Here is a tiny trained network, its code and every weight. The questions are about switching its units off for an input and a target symbol, where a switched-off unit gives its printed mean instead of its output.

import numpy as np


def w(rows, s, z=0):
    codes = np.array(rows[::2]) - 128.0
    scale = np.full(codes.shape[1], s)
    scale[-1] = z or s
    return codes * scale


def f(y):
    return np.maximum(y, 0)


def softmax(a):
    e = np.exp(a - a.max(-1, keepdims=True))
    return e / e.sum(-1, keepdims=True)


def log_softmax(a):
    a = a - a.max(-1, keepdims=True)
    return a - np.log(np.exp(a).sum(-1, keepdims=True))


def net(x, mask):
    ids = ['ΓΔΞΣΨΩαβεζηθλμπτ'.index(c) for c in x.split()]
    T = len(ids)
    res = E[ids] + P[:T]
    u = 0
    for l in range(2):
        q, k, v = (res @ M[l].T for M in (Q, K, V))
        z = softmax(np.where(np.tri(T) > 0, q @ k.T / 4**0.5, -1e9)) @ v
        res = res + np.where(mask[u], z, O[l][:, -1]) @ O[l][:, :-1]
        u += 1
        y = f(res @ A[l][:, :-1].T + A[l][:, -1])
        res = res + np.where(mask[u : u + 8], y, B[l][:, -1]) @ B[l][:, :-1]
        u += 8
    return log_softmax(res[-1] @ U[:, :-1].T + U[:, -1])


Q, K, V, O, A, B = {}, {}, {}, {}, {}, {}
E = w([
[186,98,123],'Γ',
[186,79,121],'Δ',
[181,80,131],'Ξ',
[162,87,145],'Σ',
[80,181,141],'Ψ',
[159,92,135],'Ω',
[84,179,142],'α',
[153,214,131],'β',
[2,146,180],'ε',
[183,86,129],'ζ',
[156,88,147],'η',
[151,82,141],'θ',
[93,191,140],'λ',
[149,82,142],'μ',
[150,80,141],'π',
[226,91,119],'τ',
],0.016)
P = w([
[190,178,154],'0',
[151,2,217],'1',
[165,36,209],'2',
[164,61,199],'3',
[164,89,188],'4',
[173,110,183],'5',
[169,142,171],'6',
[181,181,161],'7',
[184,193,159],'8',
[199,228,162],'9',
[199,244,170],'10',
[191,163,177],'11',
],0.006)
Q[0] = w([
[254,113,220],'L0H0',
[43,188,116],'L0H0',
[8,134,74],'L0H0',
[219,33,178],'L0H0',
],0.009)
K[0] = w([
[108,251,116],'L0H0',
[228,2,102],'L0H0',
[150,36,163],'L0H0',
[62,244,165],'L0H0',
],0.012)
V[0] = w([
[25,142,214],'L0H0',
[234,64,8],'L0H0',
[142,146,2],'L0H0',
[40,245,255],'L0H0',
],0.0062)
O[0] = w([
[155,60,11,164],'L0H0',
[113,129,254,46],'L0H0',
[169,105,169,2],'L0H0',
[179,147,33,238],'L0H0',
],0.0079,0.003)
A[0] = w([
[57,121,142,254],'L0N0',
[155,94,1,185],'L0N1',
[195,114,140,53],'L0N2',
[153,193,159,68],'L0N3',
[90,51,133,247],'L0N4',
[184,88,110,110],'L0N5',
[4,247,169,83],'L0N6',
[30,119,146,166],'L0N7',
],0.0086,0.0057)
B[0] = w([
[171,246,103,168],'L0N0',
[36,224,217,251],'L0N1',
[44,61,126,146],'L0N2',
[133,57,153,144],'L0N3',
[161,253,94,158],'L0N4',
[71,152,58,173],'L0N5',
[104,93,3,188],'L0N6',
[100,179,60,162],'L0N7',
],0.0069,0.018)
Q[1] = w([
[138,87,167],'L1H0',
[138,119,77],'L1H0',
[125,2,115],'L1H0',
[108,37,159],'L1H0',
],0.0093)
K[1] = w([
[104,115,114],'L1H0',
[170,170,115],'L1H0',
[135,106,4],'L1H0',
[98,59,79],'L1H0',
],0.012)
V[1] = w([
[215,133,94],'L1H0',
[124,175,10],'L1H0',
[164,182,126],'L1H0',
[37,88,179],'L1H0',
],0.012)
O[1] = w([
[145,225,254,107],'L1H0',
[44,138,183,2],'L1H0',
[148,103,191,216],'L1H0',
[145,98,33,124],'L1H0',
],0.0099,0.0097)
A[1] = w([
[46,132,71,1],'L1N0',
[122,130,124,207],'L1N1',
[174,2,66,99],'L1N2',
[186,48,37,177],'L1N3',
[125,131,61,75],'L1N4',
[175,129,35,99],'L1N5',
[198,8,197,159],'L1N6',
[73,140,100,103],'L1N7',
],0.0084,0.0086)
B[1] = w([
[187,154,129,181],'L1N0',
[116,97,150,190],'L1N1',
[151,138,208,179],'L1N2',
[88,94,181,246],'L1N3',
[113,129,97,184],'L1N4',
[85,105,129,244],'L1N5',
[151,99,10,171],'L1N6',
[143,115,124,189],'L1N7',
],0.012)
U = w([
[165,142,69,52],'Γ',
[154,123,83,24],'Δ',
[179,153,73,71],'Ξ',
[176,171,128,84],'Σ',
[58,115,161,173],'Ψ',
[168,167,123,52],'Ω',
[65,116,159,139],'α',
[130,117,254,254],'β',
[24,165,92,99],'ε',
[181,150,61,93],'ζ',
[195,196,151,178],'η',
[153,157,135,48],'θ',
[55,110,176,189],'λ',
[150,157,147,40],'μ',
[156,160,141,45],'π',
[108,7,62,207],'τ',
],0.0092,0.0057)

Each question gives the input, a string of symbols that net reads in full, and the target symbol t.
The units are the heads (4 rows each of Q, K, V and O) and the neurons (one row each of A and B). Each row of codes is followed by its name. A weight is (code - 128) times the scale printed after its matrix; where a second scale follows, it is the last column's (O, A, B and U).
mask holds one flag per unit, layer by layer, with each layer's heads first. A switched-off unit (its flag False) gives its mean, the last column of its rows in O or B, instead of its output. The means were averaged over made-up inputs and are rounded, as every weight is.
A unit's drop is (log p(t) with every unit on - log p(t) with that unit switched off) / (log p(t) with every unit on - log p(t) with every unit switched off).
The circuit of an input: a set's keep is (log p(t) with only the set's units on - log p(t) with every unit switched off) / (log p(t) with every unit on - log p(t) with every unit switched off). Starting from the 12 units with the biggest drops (on a tie, the unit counted first), units are removed one at a time, each time the one whose removal leaves the highest keep (on an exact tie, the one counted first), for as long as the keep stays at least 0.8.
circuit, biggest first: the units of the circuit, biggest drop first
most important unit: the unit with the biggest drop
k most important neurons: the k neurons with the biggest drops, biggest first
top k neurons in layer l: the k neurons of layer l with the biggest drops, biggest first
input β Ω τ ε Ω ε τ η η ζ π τ, target β: most important unit -> L0N1
input τ Ξ τ ε τ μ, target ε: circuit, biggest first -> [L0N1, L0H0]
input τ ε Ξ ε τ ζ ε λ τ η β Σ, target τ: 3 most important neurons -> [L1N5, L1N4, L0N3]
input ζ τ β ε Γ τ ε Σ, target ε: circuit, biggest first -> [L0N1, L0H0]
input τ β β, target τ: top 2 neurons in layer 1 -> [L1N6, L1N5]
input β τ τ ε η, target β: top 3 neurons in layer 0 -> [L0N1, L0N6, L0N7]
input Ω Σ τ τ Σ β λ τ β ε ε ζ, target ε: top 2 neurons in layer 1 -> [L1N2, L1N0]
input λ ε ε ζ β Ψ τ τ Σ β τ Σ, target β: 3 most important neurons -> [L0N1, L0N6, L1N6]
input Ψ τ τ η β η Ψ ε Δ, target ε: circuit, biggest first -> [L0H0, L0N1]
input η τ τ ζ Γ π η ε τ, target ε: 2 most important neurons -> [L0N1, L1N2]
input β τ ε β Ξ, target β: circuit, biggest first -> [L0N1, L1H0]
input τ Σ ε τ θ, target ε: 2 most important neurons -> [L0N1, L1N5]
input μ τ τ α τ η τ η τ β τ ζ, target β: 3 most important neurons -> [L0N6, L1N6, L0N1]
input ε Δ τ τ τ π μ, target ε: most important unit -> L0H0
input τ τ λ η λ μ Γ, target τ: top 2 neurons in layer 1 -> [L1N5, L1N4]
input ε τ τ ε τ Σ η ε Γ ζ, target ε: 2 most important neurons -> [L0N1, L0N6]
input τ η Ψ λ β θ, target β: top 2 neurons in layer 1 -> [L1N2, L1N3]
input ε τ ε, target ε: circuit, biggest first -> [L0H0, L0N6, L0N7, L0N0]
input β ζ η τ η β τ λ τ τ ζ, target β: 3 most important neurons -> [L0N6, L0N1, L1N6]
input β ε Δ τ β τ Σ β ε ε μ η, target β: most important unit -> L0N6
input β τ τ β τ η Γ, target β: circuit, biggest first -> [L1H0, L0N1]
input ε ε η π, target ε: circuit, biggest first -> [L0H0, L0N1]
input τ Ψ ε Δ τ μ Ψ Γ ε θ, target τ: top 2 neurons in layer 1 -> [L1N5, L1N3]
input τ π Γ τ π ε Ω, target ε: 2 most important neurons -> [L0N1, L1N5]
input ε η τ τ α τ τ τ μ λ Ω, target ε: 4 most important neurons -> [L0N1, L0N6, L1N3, L1N2]
input τ λ λ τ ε τ η, target τ: top 3 neurons in layer 1 -> [L1N5, L1N3, L1N4]
input τ τ ε η η ε τ μ ε ε λ, target τ: top neuron in layer 0 -> [L0N6]
input τ ε τ ε ε Ψ Ξ, target τ: 2 most important neurons -> [L1N5, L0N0]
input ε η τ Δ τ τ ε ε θ Ω Ξ, target ε: top 2 neurons in layer 0 -> [L0N1, L0N6]
